Below are the code and all the weights of a small trained network. Each question names an input and a target symbol and asks about switching units off, where a switched-off unit gives its printed mean instead of its output.

import numpy as np


def w(rows, s, z=0):
    codes = np.array(rows[::2]) - 128.0
    scale = np.full(codes.shape[1], s)
    scale[-1] = z or s
    return codes * scale


def f(y):
    return y / 2 * (1 + np.tanh(0.7978845608 * (y + 0.044715 * y**3)))


def softmax(a):
    e = np.exp(a - a.max(-1, keepdims=True))
    return e / e.sum(-1, keepdims=True)


def log_softmax(a):
    a = a - a.max(-1, keepdims=True)
    return a - np.log(np.exp(a).sum(-1, keepdims=True))


def net(x, mask):
    ids = ['ΘΠΩγδηξ'.index(c) for c in x.split()]
    T = len(ids)
    res = E[ids] + P[:T]
    u = 0
    for l in range(2):
        q, k, v = (res @ M[l].T for M in (Q, K, V))
        z = softmax(np.where(np.tri(T) > 0, q @ k.T / 2**0.5, -1e9)) @ v
        res = res + np.where(mask[u], z, O[l][:, -1]) @ O[l][:, :-1]
        u += 1
        y = f(res @ A[l][:, :-1].T + A[l][:, -1])
        res = res + np.where(mask[u : u + 4], y, B[l][:, -1]) @ B[l][:, :-1]
        u += 4
    return log_softmax(res[-1] @ U[:, :-1].T + U[:, -1])


Q, K, V, O, A, B = {}, {}, {}, {}, {}, {}
E = w([
[219,105,63,209,146],'Θ',
[142,155,79,201,148],'Π',
[116,181,127,175,134],'Ω',
[209,87,103,144,89],'γ',
[179,88,113,86,64],'δ',
[236,173,67,146,55],'η',
[162,158,106,8,69],'ξ',
],0.013)
P = w([
[103,61,109,197,48],'0',
[104,120,118,248,174],'1',
[147,182,216,219,117],'2',
[113,66,84,177,129],'3',
[146,192,139,142,191],'4',
[163,197,238,192,66],'5',
[67,40,90,151,146],'6',
[184,167,157,75,131],'7',
[167,216,183,122,53],'8',
[55,50,77,155,137],'9',
],0.012)
Q[0] = w([
[73,153,25,43,191],'0.h0',
[254,77,112,106,42],'0.h0',
],0.0075)
K[0] = w([
[71,65,57,139,243],'0.h0',
[100,233,54,86,3],'0.h0',
],0.0059)
V[0] = w([
[223,26,108,132,254],'0.h0',
[201,211,62,89,175],'0.h0',
],0.0081)
O[0] = w([
[238,72,100,107,101,4],'0.h0',
[112,2,229,248,192,209],'0.h0',
],0.011,0.0018)
A[0] = w([
[106,132,100,70,129,2],'0.n0',
[165,140,146,168,239,79],'0.n1',
[153,252,128,225,102,51],'0.n2',
[105,212,88,124,150,63],'0.n3',
],0.012,0.0036)
B[0] = w([
[159,29,78,90,203,123],'0.n0',
[153,218,163,103,35,172],'0.n1',
[49,147,134,155,151,246],'0.n2',
[120,254,11,120,99,136],'0.n3',
],0.008,0.012)
Q[1] = w([
[180,234,251,78,167],'1.h0',
[74,130,139,148,76],'1.h0',
],0.012)
K[1] = w([
[81,103,251,116,232],'1.h0',
[130,90,38,93,150],'1.h0',
],0.013)
V[1] = w([
[210,79,110,231,147],'1.h0',
[83,154,96,255,222],'1.h0',
],0.0088)
O[1] = w([
[137,7,160,171,57,107],'1.h0',
[6,106,114,129,168,254],'1.h0',
],0.013,0.0082)
A[1] = w([
[67,98,77,167,93,253],'1.n0',
[109,173,148,203,110,200],'1.n1',
[2,194,122,130,247,21],'1.n2',
[103,80,159,139,19,244],'1.n3',
],0.0087,0.0044)
B[1] = w([
[252,94,42,3,130,184],'1.n0',
[127,73,110,61,113,175],'1.n1',
[143,94,191,179,157,254],'1.n2',
[60,149,125,191,132,172],'1.n3',
],0.011,0.034)
U = w([
[206,43,115,46,148,53],'Θ',
[104,35,140,138,57,153],'Π',
[109,103,47,193,189,65],'Ω',
[86,84,9,85,168,119],'γ',
[50,182,41,137,128,254],'δ',
[253,94,159,83,95,100],'η',
[147,143,208,186,60,165],'ξ',
],0.0044,0.0073)

Each question gives the input, a string of symbols that net reads in full, and the target symbol t.
The units are the heads (2 rows each of Q, K, V and O) and the neurons (one row each of A and B). Each row of codes is followed by its name. A weight is (code - 128) times the scale printed after its matrix; where a second scale follows, it is the last column's (O, A, B and U).
mask holds one flag per unit, layer by layer, with each layer's heads first. A switched-off unit (its flag False) gives its mean, the last column of its rows in O or B, instead of its output. The means were averaged over made-up inputs and are rounded, as every weight is.
A unit's drop is (log p(t) with every unit on - log p(t) with that unit switched off) / (log p(t) with every unit on - log p(t) with every unit switched off).
The circuit of an input: a set's keep is (log p(t) with only the set's units on - log p(t) with every unit switched off) / (log p(t) with every unit on - log p(t) with every unit switched off). Starting from all 10 units, units are removed one at a time, each time the one whose removal leaves the highest keep (on an exact tie, the one counted first), for as long as the keep stays at least 0.8.
units of the circuit, in order: the units of the circuit, biggest drop first
top k neurons: the k neurons with the biggest drops, biggest first
k most important neurons of layer l: the k neurons of layer l with the biggest drops, biggest first
input Ω Θ δ Ω δ, target δ: units of the circuit, in order -> [1.n0; 1.n2; 0.h0]
input δ Π Ω Ω Θ η Θ η η, target Π: units of the circuit, in order -> [0.h0; 1.h0]
input Π η η Θ Π Θ Π, target Θ: units of the circuit, in order -> [1.n3; 1.n0]
input δ η η Θ, target η: units of the circuit, in order -> [0.h0; 1.h0]
input γ δ η η δ γ Π, target ξ: top 2 neurons -> [1.n0; 0.n2]
input γ Π Θ, target γ: units of the circuit, in order -> [1.n2; 0.h0]
input γ ξ δ Θ γ Θ Θ γ η γ, target ξ: units of the circuit, in order -> [0.h0; 1.h0; 1.n0]
input ξ δ δ ξ η Π Ω η Ω Θ, target δ: top 3 neurons -> [1.n0; 1.n2; 0.n2]
input η η Π γ, target γ: top 3 neurons -> [1.n2; 0.n1; 1.n0]
input γ η Ω Θ δ δ γ, target ξ: units of the circuit, in order -> [1.h0; 0.h0; 1.n0]
input δ Θ Π Π Θ ξ Θ Θ ξ Θ, target η: units of the circuit, in order -> [1.h0; 0.h0]
input γ η δ, target δ: units of the circuit, in order -> [1.n2; 1.n0]
input Θ γ γ γ η Ω η, target Π: top 4 neurons -> [1.n3; 0.n2; 0.n1; 0.n3]
input γ Θ Θ γ Π η Θ, target ξ: top neuron -> [1.n0]
input Ω Θ δ Π Θ Π Θ γ Θ δ, target Ω: top 2 neurons -> [0.n3; 1.n2]
input ξ Θ Π γ, target δ: 2 most important neurons of layer 0 -> [0.n2; 0.n3]
input Θ Θ Π η δ γ ξ η Θ Θ, target Π: units of the circuit, in order -> [1.h0; 0.h0]
input Θ Ω Ω Π δ, target Ω: top neuron -> [0.n2]
input ξ ξ Θ η, target δ: top 4 neurons -> [1.n0; 1.n2; 0.n3; 0.n2]
input γ δ δ Ω Θ ξ Θ Π, target ξ: top 2 neurons -> [1.n2; 1.n0]
